Here is a tiny trained network, its code and every weight. The questions are about switching its units off for an input and a class, where a switched-off unit gives its printed mean instead of its output.

import numpy as np


def w(rows, s, z=0):
    codes = np.array(rows[::2]) - 128.0
    scale = np.full(codes.shape[1], s)
    scale[-1] = z or s
    return codes * scale


def norm(h):
    return h / np.sqrt((h * h).mean(-1, keepdims=True) + 1e-5)


def f(y):
    return np.maximum(y, 0)


def log_softmax(a):
    a = a - a.max(-1, keepdims=True)
    return a - np.log(np.exp(a).sum(-1, keepdims=True))


def net(x, mask):
    res = np.array(x, float).reshape(1, 3) / 4 @ E
    u = 0
    for l in range(3):
        y = f(norm(res) @ A[l][:, :-1].T + A[l][:, -1])
        res = res + np.where(mask[u : u + 4], y, B[l][:, -1]) @ B[l][:, :-1]
        u += 4
    return log_softmax(norm(res)[-1] @ U[:, :-1].T + U[:, -1])


A, B = {}, {}
E = w([
[196,64,191,160,195,150,156,208,133,16,62,95],'x0',
[120,191,88,59,237,103,186,2,130,133,138,35],'x1',
[108,146,239,165,49,177,29,50,180,131,27,92],'x2',
],0.0067)
A[0] = w([
[81,128,45,107,96,38,84,220,89,179,179,203,2],'L0N0',
[116,89,151,109,68,156,91,125,69,121,120,93,86],'L0N1',
[134,142,136,131,162,120,187,200,161,124,127,184,11],'L0N2',
[2,147,176,163,98,123,74,145,67,217,154,213,11],'L0N3',
],0.0071,0.0058)
B[0] = w([
[181,166,102,112,171,142,189,173,217,2,157,176,254],'L0N0',
[113,175,194,107,126,159,75,163,75,107,194,76,180],'L0N1',
[97,123,124,202,135,102,134,72,10,198,53,121,180],'L0N2',
[60,164,101,217,196,189,69,90,137,110,145,159,233],'L0N3',
],0.0096,0.0043)
A[1] = w([
[149,127,117,204,84,155,120,156,93,126,129,154,121],'L1N0',
[129,141,33,119,166,44,168,161,184,111,254,137,188],'L1N1',
[173,145,95,93,185,112,213,198,116,126,189,125,2],'L1N2',
[151,60,61,177,120,39,133,188,93,120,160,231,149],'L1N3',
],0.0084,0.0031)
B[1] = w([
[176,101,81,150,82,84,144,88,15,152,182,55,175],'L1N0',
[212,135,153,59,52,114,65,200,130,139,183,43,245],'L1N1',
[44,107,172,240,127,81,9,65,90,163,97,171,210],'L1N2',
[139,94,61,114,149,146,254,71,174,111,40,140,203],'L1N3',
],0.0081,0.011)
A[2] = w([
[48,155,131,119,69,131,146,87,125,249,146,121,82],'L2N0',
[93,167,130,104,175,158,156,111,240,124,91,113,122],'L2N1',
[112,107,113,151,158,72,117,165,166,63,158,165,51],'L2N2',
[78,105,147,159,206,67,79,121,99,158,119,131,2],'L2N3',
],0.011,0.0056)
B[2] = w([
[151,200,7,71,68,142,220,146,82,164,132,200,254],'L2N0',
[81,13,118,133,122,60,170,100,248,136,57,221,219],'L2N1',
[63,165,185,66,206,202,180,116,121,162,128,144,186],'L2N2',
[30,121,218,97,251,211,131,135,116,183,194,114,182],'L2N3',
],0.011,0.0054)
U = w([
[188,165,71,44,184,198,204,210,222,24,203,209,123],'0',
[190,34,42,217,189,51,234,121,47,100,61,131,76],'1',
[37,220,77,234,46,220,29,44,77,147,191,186,132],'2',
[201,65,240,190,44,173,36,219,62,32,84,46,97],'3',
[216,194,59,30,36,7,57,155,123,201,223,36,183],'4',
[46,80,235,116,231,97,81,77,89,206,179,50,217],'5',
[83,166,44,18,31,96,210,55,196,206,44,225,2],'6',
[64,46,208,210,137,49,84,30,243,92,31,142,160],'7',
],0.014,0.0049)

Each question gives the input, the list of numbers given to net, and the class t.
The units are the neurons (one row each of A and B). Each row of codes is followed by its name. A weight is (code - 128) times the scale printed after its matrix; where a second scale follows, it is the last column's (A, B and U).
mask holds one flag per neuron, layer by layer. A switched-off neuron (its flag False) gives its mean, the last column of its row in B, instead of its output. The means were averaged over made-up inputs and are rounded, as every weight is.
A unit's drop is (log p(t) with every unit on - log p(t) with that unit switched off) / (log p(t) with every unit on - log p(t) with every unit switched off).
The circuit of an input: a set's keep is (log p(t) with only the set's units on - log p(t) with every unit switched off) / (log p(t) with every unit on - log p(t) with every unit switched off). Starting from all 12 units, units are removed one at a time, each time the one whose removal leaves the highest keep (on an exact tie, the one counted first), for as long as the keep stays at least 0.8.
circuit, biggest first: the units of the circuit, biggest drop first
k most important neurons: the k neurons with the biggest drops, biggest first
k most important neurons of layer l: the k neurons of layer l with the biggest drops, biggest first
drop when u is switched off: that unit's drop, to one decimal
input [1,5,3], class 7: circuit, biggest first -> [L2N0]
input [1,6,-5], class 5: 2 most important neurons of layer 2 -> [L2N3, L2N0]
input [7,1,-6], class 5: circuit, biggest first -> [L1N2, L2N3]
input [0,2,8], class 6: 3 most important neurons -> [L1N1, L0N0, L1N2]
input [1,7,2], class 7: circuit, biggest first -> [L2N0, L2N1]
input [8,-4,0], class 1: 2 most important neurons -> [L1N1, L1N3]
input [1,-6,-4], class 1: 4 most important neurons -> [L0N2, L1N3, L1N0, L1N2]
input [0,1,-4], class 4: 2 most important neurons -> [L1N1, L0N0]
input [3,-8,-8], class 1: 3 most important neurons -> [L0N2, L1N3, L1N2]
input [1,5,-1], class 5: 2 most important neurons of layer 1 -> [L1N2, L1N0]
input [5,2,-7], class 5: 2 most important neurons -> [L1N2, L2N3]
input [-6,2,7], class 6: 2 most important neurons of layer 1 -> [L1N2, L1N1]
input [-5,-1,0], class 0: 2 most important neurons -> [L0N0, L0N3]
input [-3,-5,0], class 0: 2 most important neurons -> [L0N0, L1N2]
input [-5,0,-4], class 0: 2 most important neurons -> [L0N0, L2N2]
input [8,1,4], class 7: most important neuron -> [L1N1]
input [-5,7,-1], class 4: 2 most important neurons -> [L1N1, L1N3]
input [0,7,-6], class 4: 2 most important neurons -> [L1N1, L0N2]
input [7,8,1], class 7: 2 most important neurons of layer 1 -> [L1N0, L1N2]
input [1,4,-6], class 5: circuit, biggest first -> [L1N2]
input [1,6,-3], class 5: 2 most important neurons of layer 1 -> [L1N2, L1N0]
input [1,1,-8], class 5: 2 most important neurons of layer 2 -> [L2N2, L2N0]
input [-6,6,-2], class 4: drop when L2N3 is switched off -> 0.0
input [-8,3,-7], class 4: drop when L1N1 is switched off -> 7.6
